Below is a small trained network, with its code and all its weights. Each question gives an input and a target symbol and asks what happens when units are switched off, that is, made to give their printed mean instead of their output.

import numpy as np


def w(rows, s, z=0):
    codes = np.array(rows[::2]) - 128.0
    scale = np.full(codes.shape[1], s)
    scale[-1] = z or s
    return codes * scale


def f(y):
    return y / 2 * (1 + np.tanh(0.7978845608 * (y + 0.044715 * y**3)))


def softmax(a):
    e = np.exp(a - a.max(-1, keepdims=True))
    return e / e.sum(-1, keepdims=True)


def log_softmax(a):
    a = a - a.max(-1, keepdims=True)
    return a - np.log(np.exp(a).sum(-1, keepdims=True))


def net(x, mask):
    ids = ['αγεθλμξπστφω'.index(c) for c in x.split()]
    T = len(ids)
    res = E[ids] + P[:T]
    u = 0
    for l in range(2):
        q, k, v = (res @ M[l].T for M in (Q, K, V))
        z = softmax(np.where(np.tri(T) > 0, q @ k.T / 3**0.5, -1e9)) @ v
        res = res + np.where(mask[u], z, O[l][:, -1]) @ O[l][:, :-1]
        u += 1
        y = f(res @ A[l][:, :-1].T + A[l][:, -1])
        res = res + np.where(mask[u : u + 4], y, B[l][:, -1]) @ B[l][:, :-1]
        u += 4
    return log_softmax(res[-1] @ U[:, :-1].T + U[:, -1])


Q, K, V, O, A, B = {}, {}, {}, {}, {}, {}
E = w([
[142,136,243],'α',
[137,87,131],'γ',
[163,58,31],'ε',
[120,150,111],'θ',
[60,122,102],'λ',
[119,149,112],'μ',
[150,137,52],'ξ',
[66,123,105],'π',
[159,138,37],'σ',
[255,143,153],'τ',
[76,52,108],'φ',
[161,133,28],'ω',
],0.017)
P = w([
[90,176,117],'0',
[99,149,124],'1',
[111,120,157],'2',
[119,89,166],'3',
[134,55,176],'4',
[144,33,188],'5',
[151,2,194],'6',
],0.0055)
Q[0] = w([
[83,51,2],'L0H1',
[151,171,198],'L0H1',
[157,154,211],'L0H1',
],0.032)
K[0] = w([
[183,4,173],'L0H1',
[94,191,110],'L0H1',
[107,226,78],'L0H1',
],0.023)
V[0] = w([
[164,174,100],'L0H1',
[189,115,39],'L0H1',
[130,254,205],'L0H1',
],0.0079)
O[0] = w([
[152,144,161,135],'L0H1',
[148,236,145,221],'L0H1',
[163,2,184,1],'L0H1',
],0.01,0.0012)
A[0] = w([
[24,154,210,133],'L0N1',
[247,159,105,216],'L0N2',
[174,108,180,46],'L0N3',
[105,88,22,2],'L0N4',
],0.014,0.00086)
B[0] = w([
[188,87,108,200],'L0N1',
[119,16,97,254],'L0N2',
[102,246,100,210],'L0N3',
[131,242,205,219],'L0N4',
],0.011,0.0074)
Q[1] = w([
[1,195,133],'L1H1',
[98,74,98],'L1H1',
[208,124,19],'L1H1',
],0.019)
K[1] = w([
[9,167,107],'L1H1',
[110,78,91],'L1H1',
[249,205,62],'L1H1',
],0.019)
V[1] = w([
[149,61,69],'L1H1',
[238,158,207],'L1H1',
[2,152,104],'L1H1',
],0.0075)
O[1] = w([
[156,38,75,93],'L1H1',
[39,78,164,253],'L1H1',
[188,255,141,29],'L1H1',
],0.0089,0.0022)
A[1] = w([
[93,67,52,210],'L1N1',
[138,126,16,253],'L1N2',
[51,141,233,236],'L1N3',
[44,254,103,170],'L1N4',
],0.0084,0.0078)
B[1] = w([
[209,130,205,208],'L1N1',
[3,209,164,233],'L1N2',
[229,158,98,254],'L1N3',
[96,11,98,232],'L1N4',
],0.012,0.011)
U = w([
[255,182,118,254],'α',
[127,125,104,190],'γ',
[57,122,100,56],'ε',
[130,164,137,179],'θ',
[137,121,97,188],'λ',
[130,147,136,23],'μ',
[112,186,156,49],'ξ',
[135,125,106,98],'π',
[113,200,163,59],'σ',
[96,62,216,115],'τ',
[163,22,47,6],'φ',
[117,200,145,2],'ω',
],0.0074,0.0025)

Each question gives the input, a string of symbols that net reads in full, and the target symbol t.
The units are the heads (3 rows each of Q, K, V and O) and the neurons (one row each of A and B). Each row of codes is followed by its name. A weight is (code - 128) times the scale printed after its matrix; where a second scale follows, it is the last column's (O, A, B and U).
mask holds one flag per unit, layer by layer, with each layer's heads first. A switched-off unit (its flag False) gives its mean, the last column of its rows in O or B, instead of its output. The means were averaged over made-up inputs and are rounded, as every weight is.
A unit's drop is (log p(t) with every unit on - log p(t) with that unit switched off) / (log p(t) with every unit on - log p(t) with every unit switched off).
The circuit of an input: a set's keep is (log p(t) with only the set's units on - log p(t) with every unit switched off) / (log p(t) with every unit on - log p(t) with every unit switched off). Starting from all 10 units, units are removed one at a time, each time the one whose removal leaves the highest keep (on an exact tie, the one counted first), for as long as the keep stays at least 0.8.
circuit, biggest first: the units of the circuit, biggest drop first
unit that matters most: the unit with the biggest drop
k most important neurons: the k neurons with the biggest drops, biggest first
top k neurons in layer l: the k neurons of layer l with the biggest drops, biggest first
input τ μ λ σ, target τ: top 3 neurons in layer 1 => L1N1, L1N3, L1N2
input σ λ φ α λ ξ, target α: circuit, biggest first => L1N2, L0H1, L0N2, L0N4
input λ α α θ θ, target α: circuit, biggest first => L0N2, L1N2, L1N4, L0H1
input θ τ θ, target τ: circuit, biggest first => L0N4, L1H1, L1N1
input φ ξ θ, target φ: unit that matters most => L1N4
input λ ξ α, target α: 4 most important neurons => L1N3, L1N2, L0N2, L1N4
input α σ ω, target α: circuit, biggest first => L0N4, L0H1, L1N2, L1N4
input α α μ, target α: 2 most important neurons => L0N2, L1N2
input ω λ σ ω τ ω, target τ: 3 most important neurons => L0N2, L1N1, L1N3
input α α α α ε θ, target α: circuit, biggest first => L0N2, L1N3, L1H1
input τ λ ξ μ τ π, target τ: 2 most important neurons => L0N4, L0N3
input ε π λ π, target ε: top 2 neurons in layer 1 => L1N4, L1N3
input ε μ σ θ λ λ, target ε: circuit, biggest first => L0H1, L1N4, L0N4, L1N2
input φ ξ τ ξ α λ ξ, target α: unit that matters most => L0N4
input σ α ε τ λ σ, target τ: circuit, biggest first => L1H1, L1N1
input α θ ξ σ, target α: circuit, biggest first => L0N4, L0H1, L1N2, L1N4
input α ω μ, target α: 4 most important neurons => L0N2, L1N2, L1N4, L0N3
input τ τ θ θ, target τ: circuit, biggest first => L1H1, L0H1
input σ α σ, target α: top 3 neurons in layer 1 => L1N3, L1N2, L1N4
input ξ γ τ ξ, target τ: circuit, biggest first => L1H1, L1N1
input θ ξ θ ε θ λ, target ε: circuit, biggest first => L0H1, L1N4, L1N2
input μ α ω, target α: circuit, biggest first => L0N4, L0H1, L1N2, L0N2
input μ τ τ μ, target τ: circuit, biggest first => L0N4, L1H1, L1N1
input λ φ λ λ ξ, target φ: top 3 neurons in layer 0 => L0N4, L0N2, L0N1
input θ θ ω θ α α γ, target α: 3 most important neurons => L0N2, L1N2, L1N4
input τ λ ε φ α, target α: unit that matters most => L0N3
input α τ θ π π, target τ: top 2 neurons in layer 0 => L0N4, L0N1
input θ ξ α π π, target α: top 2 neurons in layer 0 => L0N4, L0N2
input α τ ω τ α τ, target τ: top 2 neurons in layer 1 => L1N1, L1N3
input θ φ σ λ, target φ: 3 most important neurons => L1N4, L0N4, L1N2
